Below are the code and all the weights of a small trained network. Each question names an input and a class and asks about switching units off, where a switched-off unit gives its printed mean instead of its output.

import numpy as np


def w(rows, s, z=0):
    codes = np.array(rows[::2]) - 128.0
    scale = np.full(codes.shape[1], s)
    scale[-1] = z or s
    return codes * scale


def norm(h):
    return h / np.sqrt((h * h).mean(-1, keepdims=True) + 1e-5)


def f(y):
    return np.maximum(y, 0)


def log_softmax(a):
    a = a - a.max(-1, keepdims=True)
    return a - np.log(np.exp(a).sum(-1, keepdims=True))


def net(x, mask):
    res = np.array(x, float).reshape(1, 8) / 4 @ E
    u = 0
    for l in range(2):
        y = f(norm(res) @ A[l][:, :-1].T + A[l][:, -1])
        res = res + np.where(mask[u : u + 6], y, B[l][:, -1]) @ B[l][:, :-1]
        u += 6
    return log_softmax(norm(res)[-1] @ U[:, :-1].T + U[:, -1])


A, B = {}, {}
E = w([
[140,116,137,114],'x0',
[114,244,215,54],'x1',
[145,116,138,111],'x2',
[119,135,122,136],'x3',
[119,136,122,139],'x4',
[245,205,47,137],'x5',
[209,129,194,255],'x6',
[139,121,133,119],'x7',
],0.0096)
A[0] = w([
[178,122,64,131,143],'0.n0',
[151,158,159,162,113],'0.n1',
[160,249,173,82,26],'0.n2',
[182,135,218,229,218],'0.n3',
[77,202,245,98,75],'0.n4',
[79,35,167,142,255],'0.n5',
],0.019,0.0033)
B[0] = w([
[163,252,136,102,195],'0.n0',
[138,120,142,112,168],'0.n1',
[7,73,63,238,216],'0.n2',
[178,37,201,128,245],'0.n3',
[192,186,199,34,231],'0.n4',
[51,137,95,189,233],'0.n5',
],0.024,0.012)
A[1] = w([
[163,118,209,207,224],'1.n0',
[150,21,111,158,92],'1.n1',
[225,142,65,123,204],'1.n2',
[254,70,82,79,4],'1.n3',
[210,158,186,167,66],'1.n4',
[195,19,151,122,79],'1.n5',
],0.02,0.0036)
B[1] = w([
[232,50,101,158,244],'1.n0',
[163,233,156,218,189],'1.n1',
[216,167,121,97,175],'1.n2',
[57,69,20,73,165],'1.n3',
[46,38,97,92,204],'1.n4',
[47,251,108,88,209],'1.n5',
],0.028,0.012)
U = w([
[26,176,85,155,252],'0',
[183,80,149,241,196],'1',
[74,213,222,42,26],'2',
[182,73,249,87,99],'3',
[184,239,72,76,102],'4',
[211,55,33,106,15],'5',
],0.019,0.0037)

Each question gives the input, the list of numbers given to net, and the class t.
The units are the neurons (one row each of A and B). Each row of codes is followed by its name. A weight is (code - 128) times the scale printed after its matrix; where a second scale follows, it is the last column's (A, B and U).
mask holds one flag per neuron, layer by layer. A switched-off neuron (its flag False) gives its mean, the last column of its row in B, instead of its output. The means were averaged over made-up inputs and are rounded, as every weight is.
A unit's drop is (log p(t) with every unit on - log p(t) with that unit switched off) / (log p(t) with every unit on - log p(t) with every unit switched off).
unit that matters most: the unit with the biggest drop
k most important neurons: the k neurons with the biggest drops, biggest first
top k neurons in layer l: the k neurons of layer l with the biggest drops, biggest first
input [-7,5,-8,8,-4,-8,-8,1], class 2: unit that matters most -> 0.n4
input [-5,1,2,-6,-7,-7,-7,8], class 2: 2 most important neurons -> 0.n2; 1.n0
input [8,4,-1,2,2,-2,7,8], class 3: 4 most important neurons -> 0.n4; 1.n0; 1.n5; 0.n3
input [8,8,5,-3,6,1,1,-2], class 1: 2 most important neurons -> 0.n2; 1.n5
input [7,2,-1,3,2,-6,-8,3], class 2: 2 most important neurons -> 0.n2; 1.n0
input [-4,-8,-8,1,3,0,-3,0], class 0: 2 most important neurons -> 0.n3; 0.n4
input [-6,4,5,-1,-2,4,-4,6], class 0: 2 most important neurons -> 0.n2; 0.n3
input [-7,-6,-4,0,-8,-2,0,6], class 0: 2 most important neurons -> 0.n3; 1.n0
input [-2,1,-1,-4,5,-5,-2,1], class 2: 3 most important neurons -> 0.n3; 0.n4; 0.n2
input [-3,8,5,6,8,5,-1,4], class 0: 2 most important neurons -> 0.n2; 0.n3
input [6,3,8,6,-5,-3,6,4], class 3: 2 most important neurons -> 0.n4; 1.n0
input [-5,-4,5,1,-1,2,5,-2], class 5: 2 most important neurons -> 1.n0; 0.n2
input [-7,-8,-7,-3,-6,6,0,-3], class 4: top 2 neurons in layer 1 -> 1.n0; 1.n2
input [0,-6,-8,-7,-3,1,1,-2], class 5: top 2 neurons in layer 1 -> 1.n1; 1.n4
input [7,-8,-4,-1,3,4,8,-2], class 5: top neuron in layer 0 -> 0.n2
input [-8,5,-6,-2,-7,-7,-1,-4], class 2: top 2 neurons in layer 0 -> 0.n4; 0.n3
input [5,7,8,2,-7,-1,7,-7], class 3: top 2 neurons in layer 0 -> 0.n4; 0.n5
input [3,4,-8,-3,-3,7,-4,0], class 0: top 2 neurons in layer 0 -> 0.n2; 0.n3
input [5,-1,1,8,0,1,0,2], class 4: top 2 neurons in layer 0 -> 0.n3; 0.n0
input [0,-6,3,3,2,2,3,8], class 5: top 2 neurons in layer 0 -> 0.n2; 0.n0
input [7,2,8,5,0,2,-8,3], class 0: unit that matters most -> 1.n0
input [-8,-8,-3,4,-5,2,-2,-4], class 4: top 3 neurons in layer 0 -> 0.n3; 0.n2; 0.n0
